Below is a small trained network, with its code and all its weights. Each question gives an input and a class and asks what happens when units are switched off, that is, made to give their printed mean instead of their output.

import numpy as np


def w(rows, s, z=0):
    codes = np.array(rows[::2]) - 128.0
    scale = np.full(codes.shape[1], s)
    scale[-1] = z or s
    return codes * scale


def norm(h):
    return h / np.sqrt((h * h).mean(-1, keepdims=True) + 1e-5)


def f(y):
    return y / 2 * (1 + np.tanh(0.7978845608 * (y + 0.044715 * y**3)))


def log_softmax(a):
    a = a - a.max(-1, keepdims=True)
    return a - np.log(np.exp(a).sum(-1, keepdims=True))


def net(x, mask):
    res = np.array(x, float).reshape(1, 8) / 4 @ E
    u = 0
    for l in range(2):
        y = f(norm(res) @ A[l][:, :-1].T + A[l][:, -1])
        res = res + np.where(mask[u : u + 5], y, B[l][:, -1]) @ B[l][:, :-1]
        u += 5
    return log_softmax(norm(res)[-1] @ U[:, :-1].T + U[:, -1])


A, B = {}, {}
E = w([
[120,87,246,124,115,112,214],'x0',
[2,138,111,209,174,65,149],'x1',
[88,98,173,16,145,136,209],'x2',
[126,144,121,144,121,147,130],'x3',
[78,124,170,91,188,68,125],'x4',
[118,120,128,134,135,127,136],'x5',
[103,102,128,147,110,149,94],'x6',
[153,7,98,135,133,154,176],'x7',
],0.0076)
A[0] = w([
[185,114,36,127,200,117,167,253],'L0N0',
[171,124,228,93,73,107,151,56],'L0N1',
[88,146,122,86,175,174,216,50],'L0N2',
[76,121,108,2,101,78,143,128],'L0N3',
[128,196,113,147,60,127,136,72],'L0N4',
],0.0076,0.0027)
B[0] = w([
[192,128,130,240,153,120,213,253],'L0N0',
[37,175,135,155,64,1,81,226],'L0N1',
[137,143,66,75,86,114,91,201],'L0N2',
[98,116,12,139,141,209,133,254],'L0N3',
[119,176,115,166,180,198,56,158],'L0N4',
],0.0064,0.003)
A[1] = w([
[22,160,85,181,144,118,158,191],'L1N0',
[105,178,171,91,204,104,66,8],'L1N1',
[131,188,168,81,107,142,66,95],'L1N2',
[116,149,164,93,200,101,104,65],'L1N3',
[130,145,6,140,177,202,65,145],'L1N4',
],0.011,0.0014)
B[1] = w([
[192,144,97,163,140,63,5,235],'L1N0',
[132,85,164,199,210,225,161,169],'L1N1',
[165,66,46,181,152,184,59,173],'L1N2',
[174,118,148,199,114,149,236,148],'L1N3',
[61,104,109,249,2,128,178,255],'L1N4',
],0.0088,0.0081)
U = w([
[29,171,216,153,1,108,172,218],'0',
[140,82,111,129,159,205,137,207],'1',
[98,123,174,149,105,186,164,201],'2',
[128,117,108,96,83,121,96,187],'3',
[50,165,53,45,67,132,128,182],'4',
[157,132,119,86,38,85,102,39],'5',
[197,134,100,51,93,104,30,38],'6',
[123,193,151,109,66,98,152,2],'7',
],0.0065,0.0028)

Each question gives the input, the list of numbers given to net, and the class t.
The units are the neurons (one row each of A and B). Each row of codes is followed by its name. A weight is (code - 128) times the scale printed after its matrix; where a second scale follows, it is the last column's (A, B and U).
mask holds one flag per neuron, layer by layer. A switched-off neuron (its flag False) gives its mean, the last column of its row in B, instead of its output. The means were averaged over made-up inputs and are rounded, as every weight is.
A unit's drop is (log p(t) with every unit on - log p(t) with that unit switched off) / (log p(t) with every unit on - log p(t) with every unit switched off).
The circuit of an input: a set's keep is (log p(t) with only the set's units on - log p(t) with every unit switched off) / (log p(t) with every unit on - log p(t) with every unit switched off). Starting from all 10 units, units are removed one at a time, each time the one whose removal leaves the highest keep (on an exact tie, the one counted first), for as long as the keep stays at least 0.8.
units of the circuit, in order: the units of the circuit, biggest drop first
top k neurons: the k neurons with the biggest drops, biggest first
k most important neurons of layer l: the k neurons of layer l with the biggest drops, biggest first
drop of u: that unit's drop, to one decimal
input [-2,-4,4,3,7,4,-3,-4], class 2: units of the circuit, in order	(L1N1)
input [6,-2,0,-8,6,-5,7,-8], class 1: 3 most important neurons of layer 1	(L1N1; L1N2; L1N4)
input [1,-1,7,3,-4,5,6,-6], class 4: top 2 neurons	(L0N3; L0N2)
input [-8,-1,1,-5,7,-7,-8,2], class 0: top 2 neurons	(L1N4; L1N2)
input [-8,-1,8,3,5,7,2,0], class 0: 2 most important neurons of layer 1	(L1N4; L1N2)
input [2,8,4,7,5,-1,7,-4], class 6: top 2 neurons	(L1N0; L1N4)
input [3,-5,-5,-3,-2,-6,-1,-6], class 1: 2 most important neurons of layer 0	(L0N4; L0N0)
input [-8,-4,7,-4,4,-8,4,-5], class 0: top 3 neurons	(L1N4; L0N3; L1N0)
input [2,7,6,8,-7,-7,-3,3], class 5: units of the circuit, in order	(L1N0; L0N2)
input [2,-7,7,6,-1,2,-7,-2], class 4: 2 most important neurons of layer 1	(L1N0; L1N1)
input [-1,-7,1,-1,6,-5,-5,-8], class 1: 2 most important neurons of layer 1	(L1N1; L1N2)
input [-8,-5,1,7,1,5,-3,-5], class 0: 2 most important neurons of layer 1	(L1N4; L1N0)
input [1,8,5,7,5,-7,6,-6], class 6: drop of L1N3	-0.2
input [-8,2,2,-1,-6,-7,2,-2], class 0: drop of L0N3	0.0
input [-8,3,2,-2,-8,-2,1,5], class 0: drop of L1N2	0.1
input [-4,8,5,7,1,2,4,2], class 6: most important neuron of layer 0	(L0N4)
